Where the symbols take the objects:
lat: ξ>lev, η>sul, π>., ρ>zer, τ>., α>., γ>.
gif: ξ>zeg, η>reb, π>fuz, ρ>vin, τ>reg, α>kup, γ>keb
par: ξ>lov, η>gir, π>., ρ>., τ>., α>zer, γ>.
bez: ξ>reb, η>zeg, π>ded, ρ>fom, τ>vos, α>mon, γ>dat
rul: ξ>reg, η>vos, π>kek, ρ>boz, τ>zeg, α>sef, γ>pak
vor: ξ>zav, η>mup, π>sef, ρ>zir, τ>fop, α>kek, γ>peb
tiz: ξ>vin, η>fom, π>niz, ρ>zeg, τ>boz, α>tad, γ>nol
kek: ξ>zok, η>nav, π>rul, ρ>ruv, τ>rik, α>vor, γ>leg
nav: ξ>zos, η>kek, π>vos, ρ>zil, τ>ded, α>mup, γ>diz
rik: ξ>fuz, η>ded, π>zeg, ρ>niz, τ>kek, α>fop, γ>viz
zav: ξ>vor, η>., π>gir, ρ>., τ>., α>zok, γ>.
geb: ξ>., η>., π>., ρ>nug, τ>., α>num, γ>bek
zok: ξ>kek, η>zos, π>reg, ρ>teg, τ>fuz, α>zav, γ>tal
dat: ξ>., η>mev, π>., ρ>., τ>suv, α>., γ>bez
sef: ξ>gir, η>lov, π>vor, ρ>bek, τ>kug, α>rul, γ>nug
zet: ξ>bek, η>., π>., ρ>gir, τ>., α>sul, γ>.
reg: ξ>rul, η>zer, π>zok, ρ>sul, τ>gif, α>gir, γ>riv
bek: ξ>zet, η>das, π>zir, ρ>sef, τ>tad, α>boz, γ>geb
fop: ξ>., η>., π>kug, ρ>., τ>vor, α>rik, γ>.
fuz: ξ>rik, η>., π>gif, ρ>., τ>zok, α>., γ>.
das: ξ>., η>bek, π>., ρ>lov, τ>., α>lev, γ>.
fom: ξ>., η>tiz, π>., ρ>bez, τ>lev, α>., γ>.
sul: ξ>boz, η>lat, π>teg, ρ>reg, τ>vin, α>zet, γ>guf
pak: ξ>riv, η>suv, π>leg, ρ>num, τ>mev, α>nug, γ>rul
boz: ξ>sul, η>lev, π>ruv, ρ>rul, τ>tiz, α>bek, γ>num
zer: ξ>vos, η>reg, π>zos, ρ>lat, τ>reb, α>par, γ>vav
vif: ξ>nug, η>., π>., ρ>., τ>., α>riv, γ>gir
zeg: ξ>gif, η>bez, π>rik, ρ>tiz, τ>rul, α>kug, γ>mev
gir: ξ>sef, η>par, π>zav, ρ>zet, τ>kup, α>reg, γ>vif
lov: ξ>par, η>sef, π>mup, ρ>das, τ>mon, α>vos, γ>tob
teg: ξ>ruv, η>., π>sul, ρ>zok, τ>., α>., γ>.
tad: ξ>., η>., π>., ρ>kug, τ>bek, α>tiz, γ>.
tob: ξ>., η>nug, π>., ρ>., τ>., α>suv, γ>lov
nis: ξ>., η>., π>num, ρ>leg, τ>., α>., γ>ruv
suv: ξ>vav, η>pak, π>diz, ρ>mur, τ>dat, α>tob, γ>vos
niz: ξ>., η>., π>tiz, ρ>rik, τ>ruv, α>., γ>.
ruv: ξ>teg, η>zil, π>boz, ρ>kek, τ>niz, α>zir, γ>nis
num: ξ>guf, η>mur, π>nis, ρ>pak, τ>nol, α>geb, γ>boz
leg: ξ>tal, η>diz, π>pak, ρ>nis, τ>viz, α>peb, γ>kek
nol: ξ>., η>., π>., ρ>mev, τ>num, α>., γ>tiz
nug: ξ>vif, η>tob, π>peb, ρ>geb, τ>zit, α>pak, γ>sef
peb: ξ>., η>., π>nug, ρ>., τ>., α>leg, γ>vor
mon: ξ>., η>kug, π>., ρ>., τ>lov, α>bez, γ>.
vav: ξ>suv, η>riv, π>., ρ>., τ>., α>., γ>zer
reb: ξ>bez, η>gif, π>., ρ>., τ>zer, α>., γ>.
vos: ξ>zer, η>rul, π>nav, ρ>lev, τ>bez, α>lov, γ>suv
viz: ξ>., η>., π>mev, ρ>., τ>leg, α>., γ>rik
riv: ξ>pak, η>vav, π>tal, ρ>guf, τ>keb, α>vif, γ>reg
zil: ξ>., η>ruv, π>lev, ρ>nav, τ>., α>., γ>.
keb: ξ>mev, η>., π>., ρ>., τ>riv, α>., γ>gif
zir: ξ>., η>., π>bek, ρ>vor, τ>., α>ruv, γ>.
tal: ξ>leg, η>., π>riv, ρ>., τ>., α>., γ>zok
kug: ξ>kup, η>mon, π>fop, ρ>tad, τ>sef, α>zeg, γ>zit
zit: ξ>., η>., π>., ρ>., τ>nug, α>mev, γ>kug
mup: ξ>., η>vor, π>lov, ρ>., τ>., α>nav, γ>.
mur: ξ>., η>num, π>., ρ>suv, τ>., α>., γ>lev
guf: ξ>num, η>., π>., ρ>riv, τ>., α>., γ>sul
ded: ξ>., η>rik, π>bez, ρ>., τ>nav, α>., γ>.
lev: ξ>lat, η>boz, π>zil, ρ>vos, τ>fom, α>das, γ>mur
zos: ξ>nav, η>zok, π>zer, ρ>., τ>., α>., γ>.
kup: ξ>kug, η>., π>., ρ>., τ>gir, α>gif, γ>.
vin: ξ>tiz, η>., π>., ρ>gif, τ>sul, α>., γ>.
mev: ξ>keb, η>dat, π>viz, ρ>nol, τ>pak, α>zit, γ>zeg
diz: ξ>., η>leg, π>suv, ρ>., τ>., α>., γ>nav

In the rows, 63 stands for zero.

The rows follow the links: the fewer symbols apart two objects are, the more alike their rows tend to be.

Named rows; a name shown again gets a slightly different row:
viz: [26, 89, 51, 33, 87, 69, 53, 55, 70, 76, 41, 60, 56, 53, 48, 47, 69, 36, 63, 71, 31, 73, 59, 46, 32, 95, 44, 66, 58, 55, 92, 45, 72, 53, 71, 110, 56, 38, 58, 64, 67]
pak: [35, 80, 76, 26, 82, 80, 74, 74, 69, 84, 90, 78, 98, 67, 75, 28, 74, 57, 61, 77, 81, 50, 43, 59, 54, 35, 35, 68, 54, 81, 119, 68, 68, 58, 53, 71, 94, 64, 53, 64, 60]
tal: [25, 79, 64, 35, 86, 57, 53, 43, 89, 84, 70, 46, 86, 65, 48, 74, 67, 67, 76, 83, 76, 74, 69, 62, 80, 28, 86, 37, 66, 69, 93, 57, 59, 50, 82, 75, 100, 24, 48, 84, 73]
mon: [63, 54, 49, 115, 49, 66, 54, 77, 51, 59, 58, 75, 44, 43, 74, 78, 59, 74, 43, 64, 33, 38, 46, 49, 64, 101, 53, 91, 52, 52, 32, 76, 87, 62, 74, 53, 16, 63, 66, 20, 61]
bek: [102, 64, 59, 76, 55, 48, 85, 68, 41, 30, 54, 70, 62, 42, 77, 63, 61, 70, 31, 33, 69, 72, 72, 78, 67, 57, 45, 67, 91, 61, 51, 59, 30, 95, 53, 13, 73, 94, 79, 52, 64]
fom: [108, 38, 58, 66, 50, 60, 58, 60, 55, 64, 73, 66, 47, 91, 56, 50, 69, 60, 84, 50, 42, 56, 62, 43, 30, 96, 41, 72, 62, 60, 45, 68, 90, 63, 50, 80, 30, 93, 63, 82, 45]
par: [58, 47, 64, 119, 34, 64, 65, 62, 62, 50, 74, 48, 64, 64, 72, 99, 46, 82, 39, 63, 77, 36, 52, 71, 103, 35, 92, 70, 68, 68, 31, 79, 70, 61, 74, 23, 62, 53, 73, 38, 77]
riv: [23, 83, 72, 28, 66, 60, 61, 57, 69, 78, 104, 36, 71, 76, 58, 58, 71, 54, 73, 77, 79, 41, 32, 76, 81, 14, 89, 49, 38, 78, 97, 66, 58, 43, 73, 75, 100, 53, 47, 64, 53]
mev: [24, 95, 55, 33, 71, 62, 56, 67, 60, 73, 77, 58, 59, 49, 69, 36, 76, 26, 71, 68, 38, 41, 30, 65, 34, 87, 37, 77, 40, 72, 95, 57, 79, 49, 70, 114, 51, 76, 49, 62, 51]
guf: [67, 62, 59, 28, 65, 56, 64, 36, 56, 57, 91, 29, 57, 96, 53, 44, 80, 63, 65, 50, 75, 76, 57, 77, 65, 22, 96, 30, 69, 83, 106, 56, 38, 63, 53, 69, 93, 85, 68, 93, 38]
zeg: [47, 75, 81, 32, 49, 71, 65, 85, 65, 68, 62, 82, 57, 51, 60, 71, 76, 38, 77, 73, 45, 67, 50, 66, 50, 104, 44, 82, 27, 64, 53, 69, 74, 54, 80, 121, 34, 91, 53, 62, 41]
fuz: [40, 73, 81, 44, 64, 61, 48, 62, 75, 73, 53, 47, 49, 67, 29, 88, 61, 51, 92, 84, 50, 84, 64, 63, 71, 87, 86, 36, 37, 50, 38, 64, 71, 64, 94, 108, 51, 51, 54, 79, 53]
nol: [76, 71, 40, 33, 77, 54, 52, 61, 52, 58, 67, 48, 49, 74, 70, 23, 76, 36, 68, 57, 41, 64, 51, 67, 29, 83, 41, 51, 65, 62, 104, 46, 63, 63, 40, 97, 58, 94, 62, 79, 36]
kug: [47, 96, 54, 90, 50, 66, 67, 79, 49, 37, 39, 68, 46, 20, 72, 83, 75, 55, 44, 55, 39, 53, 36, 84, 73, 107, 45, 86, 58, 40, 34, 55, 50, 81, 82, 53, 30, 72, 59, 20, 61]

Each walk starts at a row. The symbols on each line, taken left to right, move it on to the next object.
Answer with the object's row; about right is enough.
---
[85, 68, 71, 33, 53, 50, 63, 63, 56, 47, 52, 69, 34, 71, 64, 42, 85, 42, 83, 41, 43, 88, 62, 61, 41, 104, 47, 55, 58, 55, 64, 51, 59, 77, 55, 94, 32, 112, 56, 91, 39]
π π π τ ρ
[43, 58, 98, 32, 81, 76, 79, 74, 92, 74, 29, 101, 93, 48, 53, 65, 60, 59, 76, 95, 88, 103, 100, 45, 66, 60, 49, 56, 55, 63, 52, 60, 65, 60, 78, 73, 77, 51, 59, 83, 79]
γ ρ γ π ρ π τ
[50, 83, 76, 42, 68, 71, 64, 68, 84, 72, 23, 81, 59, 53, 44, 68, 68, 41, 75, 77, 48, 88, 79, 47, 45, 112, 36, 60, 44, 44, 50, 53, 72, 68, 96, 108, 33, 51, 56, 81, 66]
---
[19, 68, 61, 21, 105, 70, 68, 58, 81, 89, 59, 65, 87, 56, 59, 49, 64, 53, 65, 95, 77, 67, 76, 49, 49, 51, 47, 57, 63, 68, 99, 56, 64, 63, 67, 75, 96, 27, 68, 74, 75]
γ α ξ α η η
[31, 69, 102, 33, 67, 73, 64, 60, 86, 85, 63, 64, 82, 79, 37, 96, 55, 69, 88, 82, 88, 104, 76, 58, 96, 46, 106, 34, 49, 69, 43, 67, 55, 70, 86, 81, 94, 44, 62, 93, 64]
ξ τ α π ρ
[96, 73, 48, 87, 53, 44, 67, 61, 30, 30, 43, 59, 39, 48, 69, 68, 65, 52, 35, 46, 40, 63, 50, 68, 58, 106, 42, 65, 76, 54, 46, 53, 37, 83, 59, 60, 37, 102, 80, 41, 48]
---
[74, 45, 63, 124, 48, 73, 76, 69, 62, 60, 60, 83, 76, 36, 91, 75, 55, 83, 38, 61, 75, 40, 55, 59, 78, 55, 45, 106, 69, 62, 43, 74, 73, 66, 64, 9, 50, 60, 76, 16, 82]
ξ η π α π τ
[40, 80, 78, 47, 43, 57, 50, 73, 65, 49, 72, 44, 39, 78, 38, 80, 68, 43, 91, 70, 58, 65, 30, 74, 81, 84, 93, 54, 27, 43, 39, 64, 57, 51, 83, 106, 44, 77, 48, 73, 36]
ξ η α α
[63, 44, 79, 74, 45, 79, 52, 83, 61, 76, 75, 83, 50, 70, 70, 60, 54, 58, 85, 68, 31, 51, 54, 36, 55, 100, 45, 97, 44, 58, 45, 73, 106, 43, 68, 100, 20, 79, 63, 70, 63]
---
[97, 47, 87, 37, 84, 56, 80, 61, 69, 70, 47, 75, 76, 76, 56, 45, 71, 60, 64, 50, 88, 117, 118, 43, 54, 65, 41, 44, 88, 69, 56, 48, 45, 80, 50, 74, 85, 76, 64, 109, 67]
ρ ξ α π
[54, 73, 70, 88, 51, 56, 77, 66, 65, 47, 68, 37, 72, 41, 63, 100, 58, 72, 42, 53, 82, 61, 50, 95, 110, 40, 94, 64, 62, 55, 43, 66, 31, 76, 80, 25, 77, 71, 70, 38, 65]
ξ π π α
[49, 71, 115, 37, 52, 85, 104, 108, 70, 73, 71, 102, 95, 55, 71, 57, 68, 50, 83, 87, 86, 74, 79, 67, 74, 53, 37, 78, 45, 87, 55, 77, 62, 63, 71, 78, 74, 92, 51, 73, 56]
---
[78, 61, 54, 24, 89, 50, 69, 55, 51, 62, 87, 62, 82, 74, 82, 22, 78, 45, 54, 52, 70, 76, 68, 64, 35, 32, 44, 52, 86, 86, 118, 49, 51, 71, 39, 68, 87, 91, 66, 82, 57]
η η π γ τ τ γ
[82, 60, 55, 22, 99, 52, 69, 48, 67, 69, 59, 56, 85, 70, 60, 23, 82, 60, 64, 58, 71, 77, 89, 53, 31, 53, 43, 36, 96, 69, 108, 38, 53, 73, 48, 79, 83, 55, 76, 93, 64]
ρ γ ξ α ξ ρ ρ
[52, 73, 64, 90, 67, 72, 72, 67, 63, 61, 17, 73, 81, 18, 64, 88, 47, 79, 35, 55, 76, 88, 83, 65, 87, 75, 48, 70, 84, 52, 52, 60, 42, 85, 84, 30, 73, 33, 73, 36, 87]
---
[73, 46, 73, 81, 37, 56, 37, 63, 69, 70, 83, 56, 35, 91, 57, 81, 58, 62, 91, 76, 44, 44, 37, 54, 75, 67, 92, 64, 34, 48, 36, 72, 97, 50, 71, 97, 23, 66, 51, 69, 50]
ξ τ π ξ ξ π
[68, 32, 95, 82, 58, 76, 85, 91, 63, 87, 86, 100, 82, 71, 75, 63, 52, 74, 79, 87, 69, 50, 70, 50, 60, 52, 46, 95, 52, 81, 54, 90, 111, 47, 55, 68, 68, 74, 55, 75, 71]
ρ ρ η η ρ π ρ
[61, 33, 89, 70, 72, 85, 76, 75, 90, 103, 57, 91, 89, 73, 61, 73, 46, 80, 81, 94, 73, 59, 105, 33, 61, 61, 56, 81, 61, 73, 44, 74, 94, 43, 58, 68, 66, 29, 61, 79, 81]
---
[55, 86, 58, 81, 68, 59, 62, 61, 73, 48, 44, 52, 71, 44, 55, 102, 58, 84, 44, 66, 81, 82, 68, 78, 97, 54, 104, 53, 64, 57, 34, 60, 33, 78, 88, 26, 71, 31, 78, 49, 84]
ξ π ξ ρ ρ γ
[39, 85, 34, 80, 65, 57, 53, 56, 62, 51, 73, 27, 65, 46, 70, 69, 54, 75, 37, 56, 79, 34, 26, 86, 106, 29, 102, 67, 73, 67, 86, 72, 37, 65, 74, 33, 84, 43, 64, 32, 66]
ξ α γ ρ α ρ α ρ
[103, 53, 88, 38, 47, 54, 92, 78, 52, 50, 59, 79, 76, 73, 75, 41, 67, 56, 66, 51, 84, 95, 85, 64, 40, 47, 43, 61, 80, 79, 70, 59, 49, 67, 38, 69, 76, 114, 62, 95, 38]
---
[60, 25, 84, 76, 64, 76, 57, 52, 87, 81, 71, 65, 68, 89, 34, 91, 40, 90, 90, 82, 83, 70, 90, 41, 85, 37, 98, 52, 60, 74, 37, 74, 83, 46, 67, 67, 66, 19, 62, 87, 79]
η γ γ η π τ τ
[61, 33, 89, 80, 29, 66, 63, 76, 77, 83, 103, 64, 65, 94, 58, 86, 42, 81, 101, 81, 86, 55, 56, 66, 96, 30, 90, 67, 42, 73, 41, 88, 89, 39, 63, 63, 73, 56, 54, 83, 67]
α ξ α ρ
[111, 15, 79, 79, 56, 66, 79, 66, 61, 68, 85, 88, 72, 99, 75, 41, 54, 79, 90, 62, 79, 59, 90, 46, 41, 52, 53, 67, 75, 79, 63, 68, 84, 57, 35, 59, 61, 89, 76, 95, 49]
---
[112, 22, 65, 76, 69, 63, 67, 48, 63, 82, 53, 84, 70, 92, 63, 47, 62, 83, 73, 64, 64, 76, 117, 40, 44, 62, 46, 47, 99, 75, 61, 58, 81, 60, 43, 71, 68, 52, 77, 99, 72]
π π η τ
[96, 55, 59, 40, 63, 44, 57, 56, 70, 61, 26, 73, 36, 77, 57, 54, 70, 47, 78, 47, 42, 101, 92, 52, 38, 106, 50, 39, 76, 52, 60, 49, 62, 78, 62, 93, 44, 70, 74, 96, 56]
ρ α τ π
[50, 82, 64, 88, 54, 65, 86, 85, 48, 34, 49, 79, 77, 16, 77, 79, 66, 69, 26, 56, 82, 69, 58, 75, 89, 58, 45, 92, 60, 63, 54, 69, 49, 68, 75, 28, 76, 76, 68, 29, 67]
